Below is a small trained network, with its code and all its weights. Each question gives an input and a class and asks what happens when units are switched off, that is, made to give their printed mean instead of their output.

import numpy as np


def w(rows, s, z=0):
    codes = np.array(rows[::2]) - 128.0
    scale = np.full(codes.shape[1], s)
    scale[-1] = z or s
    return codes * scale


def norm(h):
    return h / np.sqrt((h * h).mean(-1, keepdims=True) + 1e-5)


def f(y):
    return np.maximum(y, 0)


def log_softmax(a):
    a = a - a.max(-1, keepdims=True)
    return a - np.log(np.exp(a).sum(-1, keepdims=True))


def net(x, mask):
    res = np.array(x, float).reshape(1, 6) / 4 @ E
    u = 0
    for l in range(3):
        y = f(norm(res) @ A[l][:, :-1].T + A[l][:, -1])
        res = res + np.where(mask[u : u + 3], y, B[l][:, -1]) @ B[l][:, :-1]
        u += 3
    return log_softmax(norm(res)[-1] @ U[:, :-1].T + U[:, -1])


A, B = {}, {}
E = w([
[134,120,148,130,78,109,74,101,149],'x0',
[2,219,80,96,155,70,6,170,130],'x1',
[121,134,108,91,141,96,98,121,114],'x2',
[116,95,60,191,164,153,81,179,161],'x3',
[39,182,92,132,89,169,133,79,114],'x4',
[93,107,104,151,132,69,126,155,118],'x5',
],0.0085)
A[0] = w([
[65,158,111,224,169,95,132,2,22,10],'0.n0',
[145,112,109,99,184,74,83,97,111,3],'0.n1',
[125,101,189,174,44,96,16,80,142,40],'0.n2',
],0.0068,0.0024)
B[0] = w([
[219,164,81,103,83,69,181,44,103,218],'0.n0',
[116,179,108,153,36,107,90,210,254,178],'0.n1',
[161,33,107,137,181,197,135,184,70,251],'0.n2',
],0.0092,0.0029)
A[1] = w([
[106,128,231,19,116,41,180,90,114,25],'1.n0',
[48,160,107,129,135,135,2,183,111,142],'1.n1',
[173,168,183,1,134,172,126,113,162,2],'1.n2',
],0.0076,0.003)
B[1] = w([
[131,153,171,241,208,133,108,82,152,203],'1.n0',
[117,216,138,128,166,44,108,171,131,253],'1.n1',
[132,67,136,152,152,27,118,115,245,183],'1.n2',
],0.011,0.0071)
A[2] = w([
[140,118,109,154,176,59,176,132,88,241],'2.n0',
[148,26,80,191,190,82,88,226,194,193],'2.n1',
[254,34,159,149,135,216,197,119,95,251],'2.n2',
],0.0089,0.0018)
B[2] = w([
[114,125,154,101,129,159,9,164,172,187],'2.n0',
[139,161,118,133,127,117,104,34,171,231],'2.n1',
[145,142,150,53,155,151,127,110,212,250],'2.n2',
],0.014,0.013)
U = w([
[181,212,111,135,162,168,102,135,168,186],'0',
[179,170,108,210,248,165,101,63,141,139],'1',
[174,159,57,45,213,196,69,128,91,231],'2',
[157,171,127,1,180,123,155,240,122,244],'3',
[91,144,126,92,128,139,110,92,158,144],'4',
[215,220,51,83,114,158,129,48,76,136],'5',
[155,66,121,195,116,193,176,202,16,3],'6',
],0.0062,0.0038)

Each question gives the input, the list of numbers given to net, and the class t.
The units are the neurons (one row each of A and B). Each row of codes is followed by its name. A weight is (code - 128) times the scale printed after its matrix; where a second scale follows, it is the last column's (A, B and U).
mask holds one flag per neuron, layer by layer. A switched-off neuron (its flag False) gives its mean, the last column of its row in B, instead of its output. The means were averaged over made-up inputs and are rounded, as every weight is.
A unit's drop is (log p(t) with every unit on - log p(t) with that unit switched off) / (log p(t) with every unit on - log p(t) with every unit switched off).
The circuit of an input: a set's keep is (log p(t) with only the set's units on - log p(t) with every unit switched off) / (log p(t) with every unit on - log p(t) with every unit switched off). Starting from all 9 units, units are removed one at a time, each time the one whose removal leaves the highest keep (on an exact tie, the one counted first), for as long as the keep stays at least 0.8.
units of the circuit, in order: the units of the circuit, biggest drop first
k most important neurons: the k neurons with the biggest drops, biggest first
drop of u: that unit's drop, to one decimal
input [-6,4,-2,-8,1,-7], class 1: units of the circuit, in order	[1.n0; 2.n2]
input [-6,-8,1,-2,3,-8], class 3: units of the circuit, in order	[2.n1; 1.n0]
input [5,8,-5,-2,3,2], class 3: 4 most important neurons	[2.n1; 1.n1; 1.n0; 1.n2]
input [2,3,3,-8,0,5], class 1: units of the circuit, in order	[1.n0]
input [-4,3,-1,-1,6,2], class 5: 2 most important neurons	[0.n0; 2.n2]
input [1,-6,3,0,0,-1], class 3: 3 most important neurons	[2.n2; 2.n1; 1.n0]
input [-5,4,5,-6,-4,-4], class 1: 3 most important neurons	[1.n0; 2.n2; 1.n2]
input [3,2,5,-7,7,-2], class 1: 2 most important neurons	[1.n0; 2.n2]
input [6,-8,-5,2,4,5], class 3: drop of 1.n2	0.2
input [-5,-2,0,5,8,-2], class 5: drop of 1.n1	0.2
